Here is a tiny trained network, its code and every weight. The questions are about switching its units off for an input and a target symbol, where a switched-off unit gives its printed mean instead of its output.

import numpy as np


def w(rows, s, z=0):
    codes = np.array(rows[::2]) - 128.0
    scale = np.full(codes.shape[1], s)
    scale[-1] = z or s
    return codes * scale


def norm(h):
    return h / np.sqrt((h * h).mean(-1, keepdims=True) + 1e-5)


def f(y):
    return np.maximum(y, 0)


def softmax(a):
    e = np.exp(a - a.max(-1, keepdims=True))
    return e / e.sum(-1, keepdims=True)


def log_softmax(a):
    a = a - a.max(-1, keepdims=True)
    return a - np.log(np.exp(a).sum(-1, keepdims=True))


def net(x, mask):
    ids = ['ΓΔΠεζηλφω'.index(c) for c in x.split()]
    T = len(ids)
    res = E[ids] + P[:T]
    u = 0
    for l in range(2):
        q, k, v = (norm(res) @ M[l].T for M in (Q, K, V))
        z = softmax(np.where(np.tri(T) > 0, q @ k.T / 2**0.5, -1e9)) @ v
        res = res + np.where(mask[u], z, O[l][:, -1]) @ O[l][:, :-1]
        u += 1
        y = f(norm(res) @ A[l][:, :-1].T + A[l][:, -1])
        res = res + np.where(mask[u : u + 4], y, B[l][:, -1]) @ B[l][:, :-1]
        u += 4
    return log_softmax(norm(res)[-1] @ U[:, :-1].T + U[:, -1])


Q, K, V, O, A, B = {}, {}, {}, {}, {}, {}
E = w([
[173,140,114,156,139,56],'Γ',
[212,191,156,105,175,107],'Δ',
[127,86,132,149,139,102],'Π',
[65,117,138,177,171,254],'ε',
[131,89,115,169,151,117],'ζ',
[157,75,123,181,124,63],'η',
[135,242,101,187,145,120],'λ',
[177,90,95,201,129,23],'φ',
[138,139,136,175,111,65],'ω',
],0.011)
P = w([
[71,123,126,67,105,94],'0',
[86,171,249,200,95,82],'1',
[172,87,76,137,107,117],'2',
[113,125,88,99,180,93],'3',
[158,134,183,195,131,96],'4',
[180,100,78,136,112,133],'5',
[124,118,92,118,184,114],'6',
[162,130,174,193,125,130],'7',
[188,113,76,136,118,145],'8',
[122,125,95,124,184,130],'9',
[157,132,181,210,112,184],'10',
[182,128,79,134,124,163],'11',
[115,133,96,130,188,148],'12',
[133,77,173,253,47,213],'13',
],0.021)
Q[0] = w([
[92,117,151,77,253,53],'L0H0',
[141,116,233,93,47,108],'L0H0',
],0.013)
K[0] = w([
[245,208,139,168,204,234],'L0H0',
[153,44,119,171,116,36],'L0H0',
],0.011)
V[0] = w([
[47,240,12,235,90,115],'L0H0',
[110,210,139,3,87,180],'L0H0',
],0.0069)
O[0] = w([
[138,135,115,109,49,181,250],'L0H0',
[251,128,166,125,162,151,104],'L0H0',
],0.014,0.0019)
A[0] = w([
[120,92,250,176,81,103,122],'L0N0',
[124,126,30,106,76,146,66],'L0N1',
[154,141,56,144,131,135,254],'L0N2',
[103,220,138,69,131,129,66],'L0N3',
],0.017,0.0041)
B[0] = w([
[191,139,235,250,61,185,252],'L0N0',
[42,183,6,126,91,235,201],'L0N1',
[32,34,111,170,130,100,254],'L0N2',
[61,184,45,193,223,131,142],'L0N3',
],0.011,0.0098)
Q[1] = w([
[141,254,160,154,158,127],'L1H0',
[8,188,218,120,105,91],'L1H0',
],0.0093)
K[1] = w([
[105,123,144,202,150,94],'L1H0',
[82,86,96,250,79,170],'L1H0',
],0.012)
V[1] = w([
[82,172,193,183,201,199],'L1H0',
[86,1,156,69,120,171],'L1H0',
],0.0081)
O[1] = w([
[42,83,246,42,62,108,252],'L1H0',
[147,59,90,23,173,214,173],'L1H0',
],0.011,0.0027)
A[1] = w([
[165,71,156,160,16,250,90],'L1N0',
[47,61,31,164,180,155,2],'L1N1',
[72,214,69,130,166,135,107],'L1N2',
[135,96,73,181,26,98,39],'L1N3',
],0.011,0.0041)
B[1] = w([
[221,132,64,127,48,32,236],'L1N0',
[127,227,249,55,176,78,252],'L1N1',
[174,2,104,147,76,94,171],'L1N2',
[173,181,175,100,111,242,180],'L1N3',
],0.0098,0.012)
U = w([
[112,226,194,198,112,122,101],'Γ',
[160,122,91,215,157,92,245],'Δ',
[214,175,76,114,110,166,209],'Π',
[115,121,33,200,121,227,210],'ε',
[63,131,207,92,145,192,118],'ζ',
[162,71,122,65,86,63,34],'η',
[154,157,210,119,215,31,34],'λ',
[196,152,85,111,214,181,210],'φ',
[174,252,132,36,83,73,3],'ω',
],0.013,0.006)

Each question gives the input, a string of symbols that net reads in full, and the target symbol t.
The units are the heads (2 rows each of Q, K, V and O) and the neurons (one row each of A and B). Each row of codes is followed by its name. A weight is (code - 128) times the scale printed after its matrix; where a second scale follows, it is the last column's (O, A, B and U).
mask holds one flag per unit, layer by layer, with each layer's heads first. A switched-off unit (its flag False) gives its mean, the last column of its rows in O or B, instead of its output. The means were averaged over made-up inputs and are rounded, as every weight is.
A unit's drop is (log p(t) with every unit on - log p(t) with that unit switched off) / (log p(t) with every unit on - log p(t) with every unit switched off).
The circuit of an input: a set's keep is (log p(t) with only the set's units on - log p(t) with every unit switched off) / (log p(t) with every unit on - log p(t) with every unit switched off). Starting from all 10 units, units are removed one at a time, each time the one whose removal leaves the highest keep (on an exact tie, the one counted first), for as long as the keep stays at least 0.8.
units of the circuit, in order: the units of the circuit, biggest drop first
most important unit: the unit with the biggest drop
top k neurons: the k neurons with the biggest drops, biggest first
k most important neurons of layer l: the k neurons of layer l with the biggest drops, biggest first
input ω λ η ε ε Π η, target ζ: units of the circuit, in order : [L1N0 L0N0]
input λ Γ φ φ, target ε: units of the circuit, in order : [L0H0 L0N1]
input φ φ Γ ζ λ η ω, target ε: units of the circuit, in order : [L0H0 L0N1]
input ω Δ Γ η η ε Π ω ε ε ε η Π, target ζ: most important unit : L1N1
input ζ λ Γ, target φ: 2 most important neurons of layer 0 : [L0N0 L0N1]
input ε Δ Π ε φ φ φ ε ζ η φ ω ε, target ζ: units of the circuit, in order : [L0N0 L1N1 L1N0]
input Δ ε φ φ ε Δ λ φ ζ, target Δ: units of the circuit, in order : [L0H0 L1N1 L1H0 L0N2]
input Γ ζ φ, target Γ: top 3 neurons : [L0N3 L0N2 L1N3]
input ω ε ε ω φ Δ, target ω: units of the circuit, in order : [L0N0 L1N1]
input φ φ ζ φ Δ ζ Δ Δ ζ Γ φ φ, target ε: 2 most important neurons of layer 0 : [L0N1 L0N2]
input Γ Δ η ε ζ λ ε φ ε ε Δ Δ φ, target λ: units of the circuit, in order : [L0N0 L1N1]
input ζ λ λ ζ Δ ε ε λ ω Γ, target ε: top 2 neurons : [L0N1 L1N2]
input ζ Π φ ε ε Π ω ζ ε, target φ: units of the circuit, in order : [L0N0 L1H0 L0H0 L1N1]
input φ Δ ε Π ε φ ω Γ Γ, target ε: units of the circuit, in order : [L0N1]
input Γ ε Π φ Δ η λ, target ε: units of the circuit, in order : [L0H0 L0N1]
input Π Γ λ Γ ζ Γ, target λ: top 2 neurons : [L0N0 L0N2]
input ε φ ζ ε η Γ φ ω ω ζ ε Δ, target η: units of the circuit, in order : [L0N2 L0N0]
input ε ε ε ω, target ζ: top 2 neurons : [L1N0 L1N1]
input η Γ Π Π ε ζ ζ Π φ ε ω Π Γ, target ζ: top 2 neurons : [L1N1 L1N0]
input Γ ε Γ ζ φ η Δ ε, target Δ: top neuron : [L1N1]
input φ Π ε ζ ζ ε Π Δ ε ε Γ Δ, target ε: top 2 neurons : [L0N1 L1N2]
input η Π ζ, target ζ: top 3 neurons : [L1N1 L0N0 L0N2]
